Below are the code and all the weights of a small trained network. Each question names an input and a class and asks about switching units off, where a switched-off unit gives its printed mean instead of its output.

import numpy as np


def w(rows, s, z=0):
    codes = np.array(rows[::2]) - 128.0
    scale = np.full(codes.shape[1], s)
    scale[-1] = z or s
    return codes * scale


def f(y):
    return y / 2 * (1 + np.tanh(0.7978845608 * (y + 0.044715 * y**3)))


def log_softmax(a):
    a = a - a.max(-1, keepdims=True)
    return a - np.log(np.exp(a).sum(-1, keepdims=True))


def net(x, mask):
    res = np.array(x, float).reshape(1, 6) / 4 @ E
    y = f(res @ A[0][:, :-1].T + A[0][:, -1])
    res = res + np.where(mask, y, B[0][:, -1]) @ B[0][:, :-1]
    return log_softmax(res[-1] @ U[:, :-1].T + U[:, -1])


A, B = {}, {}
E = w([
[85,89,244,212,170,143],'x0',
[132,162,150,161,46,149],'x1',
[183,151,190,36,119,105],'x2',
[162,70,133,77,156,173],'x3',
[1,152,155,72,105,193],'x4',
[125,55,125,98,77,62],'x5',
],0.008)
A[0] = w([
[148,135,63,183,142,133,66],'neuron 1',
[172,209,59,136,74,63,169],'neuron 2',
[104,164,134,195,177,65,71],'neuron 3',
[146,151,40,177,124,117,200],'neuron 4',
[126,221,64,40,89,109,189],'neuron 5',
[147,149,150,175,149,103,229],'neuron 6',
[101,96,91,68,185,96,77],'neuron 7',
[111,103,92,92,113,89,32],'neuron 8',
[128,113,104,118,131,118,1],'neuron 9',
[145,142,8,184,132,140,198],'neuron 10',
[175,139,132,137,182,121,110],'neuron 11',
[245,126,208,149,166,105,151],'neuron 12',
[123,95,62,24,220,76,166],'neuron 13',
[121,241,164,80,199,177,146],'neuron 14',
],0.018,0.0045)
B[0] = w([
[81,126,91,134,174,147,171],'neuron 1',
[208,86,145,98,121,59,228],'neuron 2',
[110,211,176,162,130,123,177],'neuron 3',
[78,142,66,57,220,113,203],'neuron 4',
[208,142,181,197,3,159,250],'neuron 5',
[144,129,128,239,110,92,180],'neuron 6',
[148,82,144,81,130,91,177],'neuron 7',
[179,129,101,201,132,151,158],'neuron 8',
[226,177,157,137,240,184,128],'neuron 9',
[98,70,28,141,183,180,220],'neuron 10',
[156,121,128,115,85,172,163],'neuron 11',
[189,61,32,83,125,100,216],'neuron 12',
[135,39,171,84,134,28,233],'neuron 13',
[59,169,86,156,105,226,222],'neuron 14',
],0.022,0.015)
U = w([
[35,96,171,86,45,126,163],'0',
[207,244,137,91,149,138,2],'1',
[187,51,94,87,97,11,228],'2',
[78,197,158,227,109,90,39],'3',
[176,143,98,136,2,153,146],'4',
[38,215,189,55,118,110,1],'5',
[41,126,43,135,134,172,158],'6',
],0.007,0.0042)

Each question gives the input, the list of numbers given to net, and the class t.
The units are the neurons (one row each of A and B). Each row of codes is followed by its name. A weight is (code - 128) times the scale printed after its matrix; where a second scale follows, it is the last column's (A, B and U).
mask holds one flag per neuron, in row order. A switched-off neuron (its flag False) gives its mean, the last column of its row in B, instead of its output. The means were averaged over made-up inputs and are rounded, as every weight is.
A unit's drop is (log p(t) with every unit on - log p(t) with that unit switched off) / (log p(t) with every unit on - log p(t) with every unit switched off).
The circuit of an input: a set's keep is (log p(t) with only the set's units on - log p(t) with every unit switched off) / (log p(t) with every unit on - log p(t) with every unit switched off). Starting from the 12 units with the biggest drops (on a tie, the unit counted first), units are removed one at a time, each time the one whose removal leaves the highest keep (on an exact tie, the one counted first), for as long as the keep stays at least 0.8.
units of the circuit, in order: the units of the circuit, biggest drop first
top k neurons: the k neurons with the biggest drops, biggest first
drop of u: that unit's drop, to one decimal
input [-3,-1,2,-3,6,8], class 4: units of the circuit, in order	(neuron 5)
input [6,6,-1,3,4,1], class 0: top 2 neurons	(neuron 5; neuron 10)
input [2,3,5,-4,2,-8], class 3: top 2 neurons	(neuron 10; neuron 4)
input [-5,3,-3,-3,5,-6], class 4: top 2 neurons	(neuron 5; neuron 2)
input [7,1,2,0,8,-6], class 6: top 2 neurons	(neuron 14; neuron 5)
input [7,0,-3,1,-1,1], class 3: top 2 neurons	(neuron 13; neuron 2)
input [-8,-8,8,-7,4,-3], class 4: top 2 neurons	(neuron 5; neuron 14)
input [3,4,-8,-8,-5,3], class 6: top 2 neurons	(neuron 10; neuron 4)
input [7,-7,-4,8,4,-7], class 6: top 2 neurons	(neuron 5; neuron 14)
input [-3,8,-7,1,-3,8], class 6: top 2 neurons	(neuron 13; neuron 10)
input [3,-4,-5,-5,-1,0], class 6: top 2 neurons	(neuron 5; neuron 10)
input [-4,4,-1,1,5,-5], class 4: drop of neuron 5	1.0
input [-1,-3,6,7,5,-1], class 0: drop of neuron 14	0.7
input [-1,5,-2,-1,6,6], class 4: top neuron	(neuron 13)
input [4,6,-6,-7,7,6], class 3: drop of neuron 10	0.1
input [-1,-6,-2,2,-4,-8], class 6: drop of neuron 11	0.0
